Below is a small trained network, with its code and all its weights. Each question gives an input and a target symbol and asks what happens when units are switched off, that is, made to give their printed mean instead of their output.

import numpy as np


def w(rows, s, z=0):
    codes = np.array(rows[::2]) - 128.0
    scale = np.full(codes.shape[1], s)
    scale[-1] = z or s
    return codes * scale


def norm(h):
    return h / np.sqrt((h * h).mean(-1, keepdims=True) + 1e-5)


def softmax(a):
    e = np.exp(a - a.max(-1, keepdims=True))
    return e / e.sum(-1, keepdims=True)


def log_softmax(a):
    a = a - a.max(-1, keepdims=True)
    return a - np.log(np.exp(a).sum(-1, keepdims=True))


def net(x, mask):
    ids = ['αδεζθλσφψ'.index(c) for c in x.split()]
    T = len(ids)
    res = E[ids] + P[:T]
    u = 0
    for l in range(3):
        r = norm(res)
        for j in range(2):
            rows = slice(4 * j, 4 * j + 4)
            q, k, v = (r @ M[l][rows].T for M in (Q, K, V))
            z = softmax(np.where(np.tri(T) > 0, q @ k.T / 4**0.5, -1e9)) @ v
            o = O[l][rows]
            res = res + np.where(mask[u + j], z, o[:, -1]) @ o[:, :-1]
        u += 2
    return log_softmax(norm(res)[-1] @ U[:, :-1].T + U[:, -1])


Q, K, V, O = {}, {}, {}, {}
E = w([
[184,83,91,120,80,127,174,173,158,182,142],'α',
[136,90,79,108,91,99,157,92,90,158,161],'δ',
[136,183,179,108,134,46,90,162,54,140,29],'ε',
[118,100,79,138,140,89,132,113,90,129,229],'ζ',
[154,153,255,102,209,126,182,227,167,212,121],'θ',
[129,94,149,235,105,88,79,73,139,93,40],'λ',
[34,111,194,86,142,182,140,154,184,167,157],'σ',
[134,28,78,77,141,116,96,139,134,117,127],'φ',
[124,46,80,143,98,134,92,166,103,104,163],'ψ',
],0.021)
P = w([
[112,132,79,157,233,199,235,138,38,56,81],'0',
[73,93,105,176,184,61,210,79,110,95,105],'1',
[104,109,142,145,161,73,182,77,131,105,126],'2',
[124,112,158,137,150,75,147,80,129,121,139],'3',
[134,105,164,134,134,87,109,83,116,145,153],'4',
[146,104,154,131,124,109,66,89,95,160,168],'5',
[159,119,130,151,139,132,28,102,78,182,162],'6',
[146,103,104,145,163,166,3,151,18,183,154],'7',
],0.011)
Q[0] = w([
[68,158,245,154,156,131,186,155,184,132,143],'0.h0',
[243,143,48,109,85,80,103,147,104,149,119],'0.h0',
[213,49,60,127,177,200,164,171,62,171,232],'0.h0',
[31,175,132,52,105,196,186,173,238,158,132],'0.h0',
[68,171,122,105,159,242,208,141,189,120,143],'0.h1',
[149,102,96,157,177,185,60,197,61,184,98],'0.h1',
[143,178,235,135,48,113,41,79,153,95,52],'0.h1',
[135,49,77,156,64,157,156,66,159,133,152],'0.h1',
],0.011)
K[0] = w([
[38,125,167,62,138,115,136,168,152,113,165],'0.h0',
[250,132,98,166,133,114,122,107,161,136,119],'0.h0',
[179,177,75,153,226,139,194,197,103,82,78],'0.h0',
[54,102,148,138,57,95,206,126,188,94,115],'0.h0',
[99,119,138,159,117,71,196,108,155,67,68],'0.h1',
[143,164,108,180,212,158,98,115,105,144,89],'0.h1',
[136,132,151,141,77,83,29,103,178,218,136],'0.h1',
[90,137,132,92,117,114,140,164,47,142,110],'0.h1',
],0.013)
V[0] = w([
[170,125,187,130,106,184,205,157,161,94,40],'0.h0',
[98,76,187,167,104,214,83,204,131,124,169],'0.h0',
[140,112,130,162,66,41,165,130,102,190,127],'0.h0',
[180,94,82,60,232,93,60,163,144,116,98],'0.h0',
[66,74,75,11,153,149,101,112,102,133,85],'0.h1',
[91,189,142,92,144,106,142,230,75,106,254],'0.h1',
[107,103,173,172,248,167,128,114,155,215,157],'0.h1',
[73,78,178,186,171,42,99,112,86,117,144],'0.h1',
],0.0081)
O[0] = w([
[58,141,36,43,109,111,84,102,122,164,61,143],'0.h0',
[94,215,193,93,194,36,105,147,161,134,93,121],'0.h0',
[93,77,152,226,151,74,128,114,30,113,108,153],'0.h0',
[76,114,133,179,103,165,109,73,254,125,213,140],'0.h0',
[146,116,177,130,2,43,189,153,170,185,171,184],'0.h1',
[233,125,90,15,176,134,165,98,164,99,141,64],'0.h1',
[209,186,186,154,101,156,71,109,120,148,137,135],'0.h1',
[162,179,116,170,211,87,118,176,109,222,135,254],'0.h1',
],0.0086,0.0078)
Q[1] = w([
[141,117,141,131,114,177,213,145,192,111,206],'1.h0',
[22,197,147,162,58,135,107,192,151,113,96],'1.h0',
[169,64,2,89,81,112,166,156,136,192,214],'1.h0',
[180,155,106,174,159,129,161,155,153,92,139],'1.h0',
[112,195,203,139,109,197,106,128,111,126,116],'1.h1',
[192,176,115,126,98,106,56,76,173,106,85],'1.h1',
[160,71,108,81,116,142,93,160,131,193,184],'1.h1',
[153,104,114,70,118,102,217,151,129,71,143],'1.h1',
],0.0097)
K[1] = w([
[110,107,94,133,108,126,202,139,193,39,131],'1.h0',
[127,79,122,187,99,84,26,152,203,166,73],'1.h0',
[154,81,113,2,142,177,204,233,86,114,83],'1.h0',
[71,156,133,82,172,135,145,116,138,123,231],'1.h0',
[76,129,195,173,127,77,46,111,173,198,62],'1.h1',
[61,151,193,130,181,157,146,199,123,131,147],'1.h1',
[153,166,72,68,145,211,118,150,188,141,116],'1.h1',
[111,107,94,125,135,110,224,120,156,82,83],'1.h1',
],0.0089)
V[1] = w([
[104,182,238,163,146,134,113,85,129,213,79],'1.h0',
[139,165,141,219,79,180,71,92,149,80,150],'1.h0',
[144,244,165,128,108,174,180,124,119,55,42],'1.h0',
[97,164,193,65,208,187,163,170,161,94,152],'1.h0',
[95,97,104,184,160,135,217,203,193,77,117],'1.h1',
[127,175,119,30,143,88,206,148,82,114,94],'1.h1',
[69,68,107,178,104,134,176,101,167,100,130],'1.h1',
[168,107,254,147,166,38,76,194,78,133,82],'1.h1',
],0.0072)
O[1] = w([
[207,136,44,132,53,21,217,89,121,96,155,116],'1.h0',
[180,149,135,139,90,224,150,90,58,83,134,91],'1.h0',
[188,175,222,146,132,113,98,156,78,2,179,24],'1.h0',
[36,118,214,218,133,140,55,105,18,132,174,1],'1.h0',
[172,229,176,181,181,161,67,43,94,104,186,185],'1.h1',
[170,30,200,106,127,158,108,106,102,219,171,104],'1.h1',
[97,165,227,202,124,109,118,68,118,6,163,182],'1.h1',
[64,89,67,85,135,183,164,60,135,139,69,176],'1.h1',
],0.0073,0.0072)
Q[2] = w([
[96,146,130,203,204,105,141,117,124,150,49],'2.h0',
[115,184,107,97,188,154,176,77,168,143,93],'2.h0',
[135,197,148,137,159,156,117,68,49,111,105],'2.h0',
[174,172,246,132,86,88,158,143,173,126,101],'2.h0',
[46,150,164,53,72,210,85,155,143,149,217],'2.h1',
[75,144,94,150,93,174,165,125,100,150,140],'2.h1',
[121,105,163,141,107,132,136,121,114,95,170],'2.h1',
[131,113,56,130,8,7,95,89,183,120,89],'2.h1',
],0.011)
K[2] = w([
[145,159,139,215,134,79,146,94,157,140,8],'2.h0',
[151,166,88,163,104,50,15,111,130,131,106],'2.h0',
[181,193,140,103,130,91,115,107,178,120,127],'2.h0',
[104,146,141,114,168,90,145,171,218,173,157],'2.h0',
[84,131,142,69,104,119,161,80,115,108,152],'2.h1',
[82,157,101,132,123,112,178,98,105,93,72],'2.h1',
[149,98,132,122,112,123,164,58,150,98,141],'2.h1',
[139,143,111,136,35,103,71,147,143,159,127],'2.h1',
],0.013)
V[2] = w([
[84,162,185,182,98,130,92,114,144,144,51],'2.h0',
[174,170,84,113,80,101,68,106,99,146,183],'2.h0',
[174,146,93,128,152,145,12,165,200,133,113],'2.h0',
[110,117,110,134,145,143,149,224,127,62,199],'2.h0',
[106,162,167,114,146,113,203,185,132,120,117],'2.h1',
[174,118,172,144,142,126,179,73,149,169,83],'2.h1',
[130,146,123,158,78,171,124,178,131,203,135],'2.h1',
[104,156,152,135,108,127,145,122,100,95,88],'2.h1',
],0.011)
O[2] = w([
[153,90,155,65,151,150,74,203,133,189,186,253],'2.h0',
[84,109,144,234,159,151,162,138,59,144,66,64],'2.h0',
[140,129,144,200,123,83,114,115,153,223,112,56],'2.h0',
[167,134,107,128,79,129,121,91,114,116,45,29],'2.h0',
[165,53,107,154,147,153,134,70,162,198,137,86],'2.h1',
[76,135,180,106,101,186,70,156,120,156,145,177],'2.h1',
[71,119,100,122,89,115,157,88,124,11,139,158],'2.h1',
[127,95,162,119,90,113,102,108,126,150,127,96],'2.h1',
],0.012,0.0071)
U = w([
[91,197,255,107,218,167,135,175,159,145,121,227],'α',
[97,63,43,92,160,130,152,111,146,213,148,52],'δ',
[52,189,112,140,128,78,88,145,69,177,71,113],'ε',
[192,193,143,86,113,74,68,122,138,154,80,130],'ζ',
[79,138,139,70,136,154,118,89,113,82,111,214],'θ',
[151,69,186,141,121,107,160,201,78,137,168,3],'λ',
[174,146,96,156,174,170,136,68,123,184,121,171],'σ',
[151,185,117,122,193,39,154,174,146,103,153,9],'φ',
[85,159,138,166,71,115,130,117,198,174,125,71],'ψ',
],0.011,0.0044)

Each question gives the input, a string of symbols that net reads in full, and the target symbol t.
The units are the heads (4 rows each of Q, K, V and O). Each row of codes is followed by its name. A weight is (code - 128) times the scale printed after its matrix; where a second scale follows, it is the last column's (O and U).
mask holds one flag per head, layer by layer. A switched-off head (its flag False) gives its mean, the last column of its rows in O, instead of its output. The means were averaged over made-up inputs and are rounded, as every weight is.
A unit's drop is (log p(t) with every unit on - log p(t) with that unit switched off) / (log p(t) with every unit on - log p(t) with every unit switched off).
The circuit of an input: a set's keep is (log p(t) with only the set's units on - log p(t) with every unit switched off) / (log p(t) with every unit on - log p(t) with every unit switched off). Starting from all 6 units, units are removed one at a time, each time the one whose removal leaves the highest keep (on an exact tie, the one counted first), for as long as the keep stays at least 0.8.
circuit, biggest first: the units of the circuit, biggest drop first
unit that matters most: the unit with the biggest drop
heads that matter: for each layer, one digit per head in row order, 1 if its drop is at least 0.15 and else 0, layers parted by /
drop of u: that unit's drop, to one decimal
input α ψ λ σ λ ψ ψ ψ, target ζ: unit that matters most => 0.h1
input σ ψ λ φ ψ, target λ: circuit, biggest first => (1.h0 0.h1 1.h1)
input λ λ θ ζ φ ε, target ψ: circuit, biggest first => (0.h0 0.h1 1.h1)
input ε α ε ψ λ, target φ: heads that matter => 10 / 11 / 00
input λ λ δ σ σ λ, target ζ: heads that matter => 01 / 10 / 00
input δ ζ σ ψ λ δ, target θ: circuit, biggest first => (2.h0 0.h1)
input φ λ ψ φ ε, target ψ: circuit, biggest first => (0.h0 0.h1)
input ζ σ φ φ, target σ: heads that matter => 11 / 00 / 10
input ψ θ λ φ ψ ζ λ, target α: circuit, biggest first => (2.h1 0.h1)
input λ λ λ α λ, target θ: heads that matter => 01 / 00 / 00
input ζ λ ψ φ ε λ α, target σ: circuit, biggest first => (0.h1 2.h0)
input φ δ δ φ φ δ δ λ, target λ: heads that matter => 10 / 00 / 00
input δ φ λ ψ λ ζ, target θ: heads that matter => 10 / 00 / 10
input φ ψ δ λ σ δ, target ψ: unit that matters most => 0.h0
input φ ψ ε ψ λ δ, target ψ: heads that matter => 11 / 00 / 00
input φ λ δ δ α, target ψ: circuit, biggest first => (0.h0 2.h0)
input ψ ψ λ σ σ λ λ ψ, target α: circuit, biggest first => (0.h1 1.h0 0.h0)
input ψ α φ, target α: heads that matter => 10 / 11 / 00
input ψ ψ θ λ, target σ: circuit, biggest first => (0.h1 1.h1)
input ψ θ ε ψ λ θ, target δ: unit that matters most => 1.h1
input ψ λ λ ψ, target α: heads that matter => 00 / 10 / 00
input ψ λ ζ, target α: heads that matter => 00 / 10 / 00
input θ λ ψ, target ε: heads that matter => 11 / 11 / 10
input φ λ ψ σ σ λ λ, target ε: heads that matter => 01 / 11 / 01
input α ψ ψ λ α α, target ζ: heads that matter => 11 / 11 / 10
input σ ψ φ σ ζ φ ε λ, target δ: heads that matter => 01 / 01 / 00
input λ φ ψ ε, target φ: unit that matters most => 1.h0
input σ λ λ λ ψ λ φ λ, target ψ: heads that matter => 11 / 10 / 00
input φ ζ ψ, target ψ: drop of 0.h1 => 0.1
